Below are the code and all the weights of a small trained network. Each question names an input and a class and asks about switching units off, where a switched-off unit gives its printed mean instead of its output.

import numpy as np


def w(rows, s, z=0):
    codes = np.array(rows[::2]) - 128.0
    scale = np.full(codes.shape[1], s)
    scale[-1] = z or s
    return codes * scale


def f(y):
    return np.maximum(y, 0)


def log_softmax(a):
    a = a - a.max(-1, keepdims=True)
    return a - np.log(np.exp(a).sum(-1, keepdims=True))


def net(x, mask):
    res = np.array(x, float).reshape(1, 7) / 4 @ E
    y = f(res @ A[0][:, :-1].T + A[0][:, -1])
    res = res + np.where(mask, y, B[0][:, -1]) @ B[0][:, :-1]
    return log_softmax(res[-1] @ U[:, :-1].T + U[:, -1])


A, B = {}, {}
E = w([
[58,32,148,154],'x0',
[132,125,128,126],'x1',
[124,146,249,120],'x2',
[124,131,127,131],'x3',
[121,132,127,133],'x4',
[60,136,119,6],'x5',
[128,128,129,127],'x6',
],0.018)
A[0] = w([
[95,97,233,129,2],'N0',
[94,155,173,91,68],'N1',
[138,136,231,111,172],'N2',
[144,112,34,152,194],'N3',
[162,148,13,156,159],'N4',
[164,149,169,161,151],'N5',
[118,19,150,217,123],'N6',
[151,171,141,112,132],'N7',
[65,51,208,192,71],'N8',
[106,186,116,39,141],'N9',
[144,142,166,121,136],'N10',
[151,175,120,167,146],'N11',
[202,183,127,187,212],'N12',
[183,160,167,151,134],'N13',
[48,84,194,115,65],'N14',
[132,172,98,140,163],'N15',
[68,76,124,91,61],'N16',
[76,169,118,53,160],'N17',
[110,154,132,148,112],'N18',
[115,127,114,162,120],'N19',
[150,112,59,128,215],'N20',
[127,150,251,119,135],'N21',
[91,162,226,80,54],'N22',
[57,76,125,77,51],'N23',
[89,34,107,150,173],'N24',
[58,71,122,114,91],'N25',
],0.015,0.0077)
B[0] = w([
[203,94,196,124,202],'N0',
[178,180,121,113,179],'N1',
[145,182,190,200,221],'N2',
[156,47,134,118,229],'N3',
[182,51,150,88,244],'N4',
[63,184,160,142,189],'N5',
[114,82,67,216,254],'N6',
[122,184,100,113,173],'N7',
[139,96,155,217,245],'N8',
[185,157,45,136,241],'N9',
[118,161,132,140,163],'N10',
[118,122,163,85,180],'N11',
[101,136,200,43,236],'N12',
[72,196,148,84,191],'N13',
[169,91,245,87,216],'N14',
[178,117,137,78,176],'N15',
[77,133,166,55,199],'N16',
[169,148,51,85,239],'N17',
[136,144,141,124,135],'N18',
[131,112,136,147,154],'N19',
[137,37,124,95,211],'N20',
[181,189,160,179,230],'N21',
[188,187,137,132,214],'N22',
[83,157,182,46,211],'N23',
[43,68,122,154,234],'N24',
[78,90,166,69,208],'N25',
],0.011,0.019)
U = w([
[171,84,196,93,254],'0',
[164,102,5,94,145],'1',
[81,46,78,182,131],'2',
[37,82,120,61,117],'3',
[60,202,178,129,128],'4',
[188,199,82,149,10],'5',
[127,104,158,224,25],'6',
],0.013,0.006)

Each question gives the input, the list of numbers given to net, and the class t.
The units are the neurons (one row each of A and B). Each row of codes is followed by its name. A weight is (code - 128) times the scale printed after its matrix; where a second scale follows, it is the last column's (A, B and U).
mask holds one flag per neuron, in row order. A switched-off neuron (its flag False) gives its mean, the last column of its row in B, instead of its output. The means were averaged over made-up inputs and are rounded, as every weight is.
A unit's drop is (log p(t) with every unit on - log p(t) with that unit switched off) / (log p(t) with every unit on - log p(t) with every unit switched off).
The circuit of an input: a set's keep is (log p(t) with only the set's units on - log p(t) with every unit switched off) / (log p(t) with every unit on - log p(t) with every unit switched off). Starting from the 12 units with the biggest drops (on a tie, the unit counted first), units are removed one at a time, each time the one whose removal leaves the highest keep (on an exact tie, the one counted first), for as long as the keep stays at least 0.8.
units of the circuit, in order: the units of the circuit, biggest drop first
top k neurons: the k neurons with the biggest drops, biggest first
drop when u is switched off: that unit's drop, to one decimal
input [1,2,0,-1,-2,-7,-3], class 2: units of the circuit, in order => [N6; N21]
input [0,-5,-8,-4,0,7,1], class 1: units of the circuit, in order => [N9]
input [-1,6,1,-5,5,-8,-7], class 4: units of the circuit, in order => [N5; N13]
input [6,8,-6,1,3,0,2], class 2: top 2 neurons => [N6; N12]
input [-8,-5,1,-2,1,-7,2], class 4: top 2 neurons => [N13; N5]
input [0,8,8,3,-4,-7,3], class 4: top 2 neurons => [N13; N12]
input [7,-2,1,-7,2,0,-1], class 6: top 2 neurons => [N6; N8]
input [0,-4,8,-8,-1,8,-4], class 5: top 2 neurons => [N9; N22]
input [8,-8,0,-2,-6,6,-8], class 3: top 3 neurons => [N24; N16; N25]
input [1,-4,-8,-6,2,-7,-8], class 2: top 2 neurons => [N6; N14]
input [-8,5,-4,7,3,1,8], class 1: top 2 neurons => [N14; N9]
input [7,8,6,6,5,0,1], class 6: top 2 neurons => [N8; N6]
input [-8,-2,4,-4,6,0,-7], class 4: top 2 neurons => [N12; N13]
input [7,8,0,0,-3,-8,-6], class 2: units of the circuit, in order => [N6]
input [-4,-6,-4,3,7,1,6], class 1: drop when N14 is switched off => 0.2
input [0,5,-4,3,8,3,2], class 1: drop when N12 is switched off => 0.1
